[ 13  24 -12  21  -3  -3 -16   3 -14] : Vusil
[-71 -81   1  76  14   1  -4 -22  76] : zareg
[ 13  24 -12 -14  -3  -3 -16   3 -14] : Vevum
asked: [ 12  24 -12  21  -3  -3 -15   3 -13]
Vusil
has: [  3 -14]
yes
asked: [ 13  24 -12 -14  -3  -3 -16   3 -14]
Vevum

[ -6 -22  36 -44  43  37 -40  42] -> suvo
[ 35   5 -45 -13  43  37 -40  42] -> zareg
[ -8 -51  -6 -22  38 -44  38 -39] -> peko
asked: [ -6 -22  36 -44]
suvo
asked: [ -7 -21  37 -44  41  35 -41  44]
suvo
chg zareg: [ 36   5 -45 -13  43  37 -40  42]
1, [35]
chg zareg: [ 35   5 -45 -13  44  37 -40  42]
5, [43]
then: [ -6 -22  38 -44]
[ 38 -39]

[35 26 59 63 62] -> Dif
[-71  44 -74 -50 -76] -> zizo
[ 49 -10  52  56  48] -> zareg
asked: [-71  44 -73 -50 -76]
zizo
chg zizo: [-70  44 -74 -50 -76]
1, [-71]

[ 10  -1 -32   9  -6 -50 -53  13 -29 -29   6 -18  23   6 -11 -37   0 -16
 -18  16  -8  -2   2  35]  ket
[-22  11  15  -3   1  20  -5 -30  18  21  28  -1  18  -9  10  -3 -48 -19
  35  26 -14  29  51 -27]  nav
[ -2 -19  16 -48  29 -36  -5  -5 -29   5  23  39 -78  49  21  45  -4  54
  17  32 -12 -22  48 -12]  Sazo
[-12   2  10   0   3  19   3 -17  12  13  14   0   8  -5   4  -2 -22  -7
  21  15  -1  16  26 -17]  Kozef
[ 43 -29 -10  17 -12  16  22  17  10  -5 -30  -8  14 -17 -10 -16  39 -13
 -32 -14  24 -13 -54  11]  Dif
[-23  19  -3 -19  16 -39  -7  21 -32 -17  -6  16 -49  34   0  24  27  46
 -11 -12  -1 -29  -8  20]  suvo
[ 40 -29 -27  23 -11  -9 -12  19  -5 -20 -18 -19  27 -12 -16 -16  16  -8
 -18 -37   0  -2 -36  26]  zareg
[-29  35  21 -24  -2 -10   0 -13   0  13  12  16 -17   7  17  14 -14  -8
   1  34 -14  -4  24 -15]  Ged
has: [14 -1  8 -5]
no
then: [ -3 -19  16]
[-39  -7]
chg Dif: [ 43 -29 -10  17 -12  16  22  17  10  -5 -30  -8  14 -17 -10 -16  39 -13
 -32 -14  24 -13 -54  10]
24, [11]
then: [-16  16  -8 -18 -37   0  -2]
[-36  26]

[ 11   5   0   4   4   8   9  -6   9  -2  -5  -3  -1  -8   5   8   7   5
   3  -5   4  -7   6   1  10   3   9  -1 -12 -12   0  -1  13   9 -20] = Ged
[-45  -7  -1 -12   4 -10 -31  25 -21   0  16  10   1  25 -15  -5 -28  -8
 -10  21 -11  23 -15 -11 -35 -10 -33  14  38  27  -3   0 -49 -35  33] = suvo
[-39  22  -2   2  10 -10   4  28 -10  11  42   1  13  34   1  12 -24 -16
 -12  11 -41  11 -50 -34  -9  -6 -22  18  62   9  -7  17 -45 -63  30] = ket
chg ket: [-39  22  -2   2  10 -10   4  28 -10  11  42   1  13  34   1  12 -24 -16
 -12  11 -41  11 -50 -34  -9  -6 -22  18  62   9  -7  17 -44 -63  30]
33, [-45]
then: [ 12 -24]
[-16 -12]
chg ket: [-39  22  -2   2  10 -10   4  28 -10  11  42   1  13  34   1  12 -24 -16
 -12  11 -41  11 -50 -34  -9  -6 -22  18  62  10  -7  17 -45 -63  30]
30, [9]
has: [34  1 12]
yes
chg ket: [-39  22  -2   2  10 -10   4  28 -10  11  42   1  13  34   1  12 -24 -16
 -12  11 -41  11 -51 -34  -9  -6 -22  18  62   9  -7  17 -45 -63  30]
23, [-50]

